Below are the code and all the weights of a small trained network. Each question names an input and a class and asks about switching units off, where a switched-off unit gives its printed mean instead of its output.

import numpy as np


def w(rows, s, z=0):
    codes = np.array(rows[::2]) - 128.0
    scale = np.full(codes.shape[1], s)
    scale[-1] = z or s
    return codes * scale


def f(y):
    return y / 2 * (1 + np.tanh(0.7978845608 * (y + 0.044715 * y**3)))


def log_softmax(a):
    a = a - a.max(-1, keepdims=True)
    return a - np.log(np.exp(a).sum(-1, keepdims=True))


def net(x, mask):
    res = np.array(x, float).reshape(1, 6) / 4 @ E
    y = f(res @ A[0][:, :-1].T + A[0][:, -1])
    res = res + np.where(mask, y, B[0][:, -1]) @ B[0][:, :-1]
    return log_softmax(res[-1] @ U[:, :-1].T + U[:, -1])


A, B = {}, {}
E = w([
[89,89,187,224,66,68,195],'x0',
[152,142,62,72,206,66,106],'x1',
[191,199,122,131,206,107,190],'x2',
[196,40,105,124,155,153,145],'x3',
[113,109,2,108,76,161,189],'x4',
[188,84,233,60,101,114,140],'x5',
],0.0083)
A[0] = w([
[148,107,63,159,85,182,114,142],'n0',
[95,96,253,147,141,156,92,155],'n1',
[89,139,77,45,203,170,97,124],'n2',
[160,203,147,89,131,155,25,156],'n3',
[79,123,155,60,100,91,168,154],'n4',
[136,85,2,188,134,136,158,166],'n5',
[249,85,176,103,124,239,95,109],'n6',
[147,120,80,198,143,115,131,131],'n7',
[83,130,201,115,221,63,154,23],'n8',
[46,154,188,191,92,133,119,183],'n9',
[112,106,93,66,95,74,97,193],'n10',
[84,249,162,112,149,149,178,170],'n11',
[23,173,196,213,144,168,110,253],'n12',
[156,115,168,65,170,163,50,142],'n13',
[189,106,198,102,149,214,126,112],'n14',
[133,103,239,176,161,50,149,81],'n15',
[105,72,97,164,106,151,184,124],'n16',
[119,137,105,186,184,128,180,195],'n17',
[113,114,71,154,41,234,159,164],'n18',
],0.0096,0.0042)
B[0] = w([
[52,123,106,64,112,97,197,198],'n0',
[187,92,163,195,174,62,63,224],'n1',
[180,148,22,164,205,143,71,234],'n2',
[168,93,118,99,138,209,148,211],'n3',
[162,145,60,185,147,138,166,154],'n4',
[107,61,210,112,126,18,202,255],'n5',
[146,75,192,39,139,148,107,206],'n6',
[98,85,188,58,139,114,96,165],'n7',
[195,155,72,171,123,139,158,180],'n8',
[149,165,95,189,125,125,78,213],'n9',
[90,121,119,170,170,122,182,183],'n10',
[144,182,126,184,60,191,91,196],'n11',
[161,254,91,205,83,140,37,236],'n12',
[145,86,158,98,127,183,107,207],'n13',
[168,96,199,131,81,105,95,183],'n14',
[192,136,76,200,186,60,206,220],'n15',
[112,79,143,108,48,171,171,191],'n16',
[119,130,182,87,101,132,76,185],'n17',
[85,172,60,57,47,111,155,236],'n18',
],0.0089,0.0093)
U = w([
[54,120,85,125,79,129,177,136],'0',
[118,199,94,175,70,218,130,5],'1',
[134,103,92,72,215,204,77,108],'2',
[132,131,198,213,145,63,102,168],'3',
[135,6,235,82,114,145,182,155],'4',
[147,119,46,168,194,83,181,139],'5',
],0.011,0.003)

Each question gives the input, the list of numbers given to net, and the class t.
The units are the neurons (one row each of A and B). Each row of codes is followed by its name. A weight is (code - 128) times the scale printed after its matrix; where a second scale follows, it is the last column's (A, B and U).
mask holds one flag per neuron, in row order. A switched-off neuron (its flag False) gives its mean, the last column of its row in B, instead of its output. The means were averaged over made-up inputs and are rounded, as every weight is.
A unit's drop is (log p(t) with every unit on - log p(t) with that unit switched off) / (log p(t) with every unit on - log p(t) with every unit switched off).
The circuit of an input: a set's keep is (log p(t) with only the set's units on - log p(t) with every unit switched off) / (log p(t) with every unit on - log p(t) with every unit switched off). Starting from the 12 units with the biggest drops (on a tie, the unit counted first), units are removed one at a time, each time the one whose removal leaves the highest keep (on an exact tie, the one counted first), for as long as the keep stays at least 0.8.
units of the circuit, in order: the units of the circuit, biggest drop first
most important unit: the unit with the biggest drop
k most important neurons: the k neurons with the biggest drops, biggest first
drop of u: that unit's drop, to one decimal
input [-5,-5,-5,0,5,1], class 0: most important unit	n18
input [1,7,5,7,7,-8], class 4: units of the circuit, in order	[n5, n7]
input [-1,-1,-4,3,3,0], class 0: units of the circuit, in order	[n18, n0]
input [-2,7,-2,-5,-2,-7], class 2: units of the circuit, in order	[n15, n3]
input [-4,-4,8,-2,-4,2], class 1: 2 most important neurons	[n11, n5]
input [2,6,5,-6,2,5], class 1: 4 most important neurons	[n11, n5, n1, n2]
input [-6,-7,8,-2,6,6], class 4: 2 most important neurons	[n12, n6]
input [0,0,6,6,-5,-3], class 4: 4 most important neurons	[n12, n2, n9, n1]
input [1,2,0,-4,-7,-4], class 1: units of the circuit, in order	[n5, n12]
input [4,5,-2,8,-5,-2], class 4: 2 most important neurons	[n12, n2]
input [4,5,4,-8,5,-1], class 3: 2 most important neurons	[n18, n3]
input [4,5,-2,3,5,3], class 4: 2 most important neurons	[n12, n2]
input [-4,1,-7,8,-6,-3], class 4: 4 most important neurons	[n12, n6, n14, n9]
input [0,2,7,-7,6,7], class 1: units of the circuit, in order	[n11]
input [6,3,-8,-4,0,-8], class 1: 3 most important neurons	[n12, n9, n1]
input [4,-7,-5,5,-1,0], class 3: 3 most important neurons	[n1, n11, n3]
input [0,-4,-6,-5,6,8], class 0: drop of n12	0.2
input [-2,5,8,0,-1,4], class 2: drop of n5	0.1
input [-6,-1,-8,8,-4,-1], class 4: drop of n9	0.1
input [5,7,6,-4,-5,4], class 5: units of the circuit, in order	[n15]
